Below are the code and all the weights of a small trained network. Each question names an input and a target symbol and asks about switching units off, where a switched-off unit gives its printed mean instead of its output.

import numpy as np


def w(rows, s, z=0):
    codes = np.array(rows[::2]) - 128.0
    scale = np.full(codes.shape[1], s)
    scale[-1] = z or s
    return codes * scale


def f(y):
    return np.maximum(y, 0)


def softmax(a):
    e = np.exp(a - a.max(-1, keepdims=True))
    return e / e.sum(-1, keepdims=True)


def log_softmax(a):
    a = a - a.max(-1, keepdims=True)
    return a - np.log(np.exp(a).sum(-1, keepdims=True))


def net(x, mask):
    ids = ['αεζλμσφ'.index(c) for c in x.split()]
    T = len(ids)
    res = E[ids] + P[:T]
    q, k, v = (res @ M[0].T for M in (Q, K, V))
    z = softmax(np.where(np.tri(T) > 0, q @ k.T / 2**0.5, -1e9)) @ v
    res = res + np.where(mask[0], z, O[0][:, -1]) @ O[0][:, :-1]
    y = f(res @ A[0][:, :-1].T + A[0][:, -1])
    res = res + np.where(mask[1:25], y, B[0][:, -1]) @ B[0][:, :-1]
    return log_softmax(res[-1] @ U[:, :-1].T + U[:, -1])


Q, K, V, O, A, B = {}, {}, {}, {}, {}, {}
E = w([
[91,167,107,184],'α',
[148,185,244,92],'ε',
[176,121,53,141],'ζ',
[203,105,152,79],'λ',
[170,134,59,144],'μ',
[173,127,56,142],'σ',
[62,6,142,127],'φ',
],0.015)
P = w([
[82,138,82,37],'0',
[84,131,132,111],'1',
[111,132,152,128],'2',
[139,122,156,142],'3',
[164,114,158,158],'4',
[189,104,160,175],'5',
[219,91,165,190],'6',
[250,74,163,197],'7',
],0.013)
Q[0] = w([
[125,196,48,90],'head 0',
[83,2,97,167],'head 0',
],0.0087)
K[0] = w([
[99,122,149,2],'head 0',
[189,184,161,118],'head 0',
],0.009)
V[0] = w([
[57,115,116,2],'head 0',
[73,158,82,214],'head 0',
],0.008)
O[0] = w([
[255,54,154,225,251],'head 0',
[152,98,25,81,171],'head 0',
],0.0073,0.002)
A[0] = w([
[181,167,51,163,52],'neuron 0',
[132,130,100,111,99],'neuron 1',
[182,113,102,132,160],'neuron 2',
[149,141,133,86,254],'neuron 3',
[143,200,177,84,57],'neuron 4',
[85,86,114,149,163],'neuron 5',
[32,156,126,116,63],'neuron 6',
[135,72,218,135,16],'neuron 7',
[79,165,225,58,157],'neuron 8',
[195,98,103,116,79],'neuron 9',
[155,201,171,115,35],'neuron 10',
[167,182,107,138,135],'neuron 11',
[76,150,60,97,119],'neuron 12',
[161,185,127,147,165],'neuron 13',
[90,148,106,108,170],'neuron 14',
[93,91,143,150,156],'neuron 15',
[125,123,91,177,190],'neuron 16',
[123,97,152,56,167],'neuron 17',
[43,137,156,164,81],'neuron 18',
[144,116,198,81,214],'neuron 19',
[93,84,120,127,80],'neuron 20',
[129,98,176,131,89],'neuron 21',
[161,125,111,109,121],'neuron 22',
[131,151,253,164,147],'neuron 23',
],0.018,0.005)
B[0] = w([
[155,107,130,74,205],'neuron 0',
[112,134,136,168,135],'neuron 1',
[90,114,184,148,214],'neuron 2',
[195,102,92,130,160],'neuron 3',
[92,84,173,55,143],'neuron 4',
[148,109,129,90,232],'neuron 5',
[14,171,217,188,136],'neuron 6',
[156,226,47,85,254],'neuron 7',
[4,227,106,147,155],'neuron 8',
[103,123,161,167,206],'neuron 9',
[125,97,121,68,143],'neuron 10',
[150,109,100,74,172],'neuron 11',
[47,93,220,213,140],'neuron 12',
[107,126,91,54,175],'neuron 13',
[80,130,211,171,135],'neuron 14',
[141,92,137,129,226],'neuron 15',
[125,88,160,98,213],'neuron 16',
[164,122,160,146,193],'neuron 17',
[99,146,186,166,164],'neuron 18',
[147,163,101,210,208],'neuron 19',
[130,147,143,81,202],'neuron 20',
[151,164,107,98,201],'neuron 21',
[108,109,150,149,158],'neuron 22',
[88,25,104,167,201],'neuron 23',
],0.012,0.0098)
U = w([
[83,7,176,165,245],'α',
[96,107,55,162,3],'ε',
[110,141,144,153,20],'ζ',
[156,116,113,254,124],'λ',
[98,150,160,147,95],'μ',
[107,148,150,143,20],'σ',
[209,67,45,57,179],'φ',
],0.0092,0.0025)

Each question gives the input, a string of symbols that net reads in full, and the target symbol t.
The units are the heads (2 rows each of Q, K, V and O) and the neurons (one row each of A and B). Each row of codes is followed by its name. A weight is (code - 128) times the scale printed after its matrix; where a second scale follows, it is the last column's (O, A, B and U).
mask holds one flag per unit, heads first, then neurons. A switched-off unit (its flag False) gives its mean, the last column of its rows in O or B, instead of its output. The means were averaged over made-up inputs and are rounded, as every weight is.
A unit's drop is (log p(t) with every unit on - log p(t) with that unit switched off) / (log p(t) with every unit on - log p(t) with every unit switched off).
The circuit of an input: a set's keep is (log p(t) with only the set's units on - log p(t) with every unit switched off) / (log p(t) with every unit on - log p(t) with every unit switched off). Starting from the 12 units with the biggest drops (on a tie, the unit counted first), units are removed one at a time, each time the one whose removal leaves the highest keep (on an exact tie, the one counted first), for as long as the keep stays at least 0.8.
circuit, biggest first: the units of the circuit, biggest drop first
top k neurons: the k neurons with the biggest drops, biggest first
drop when u is switched off: that unit's drop, to one decimal
input φ φ φ φ α φ φ α, target φ: circuit, biggest first : [head 0; neuron 9; neuron 19]
input φ σ φ α μ φ α λ, target λ: circuit, biggest first : [neuron 19; neuron 9]
input α μ μ ζ, target α: circuit, biggest first : [neuron 7]
input φ φ α λ φ λ φ ζ, target α: top 4 neurons : [neuron 7; neuron 2; neuron 9; neuron 21]
input φ φ α μ φ ζ μ ε, target ε: top 4 neurons : [neuron 8; neuron 23; neuron 19; neuron 7]
input φ α φ ε σ α μ, target α: top 3 neurons : [neuron 7; neuron 2; neuron 9]
input ζ φ ε φ, target ε: circuit, biggest first : [head 0; neuron 7; neuron 23; neuron 8]
input σ ε ε, target ε: top 3 neurons : [neuron 8; neuron 23; neuron 7]
input φ ζ ζ φ φ α, target α: top 2 neurons : [neuron 7; neuron 21]
input φ ε φ α, target α: top 2 neurons : [neuron 7; neuron 23]
input ε φ ζ φ φ φ ε φ, target ε: drop when neuron 15 is switched off : 0.0
input ζ σ φ μ, target α: drop when neuron 21 is switched off : 0.2
input φ α φ α φ α, target φ: drop when neuron 2 is switched off : 0.3
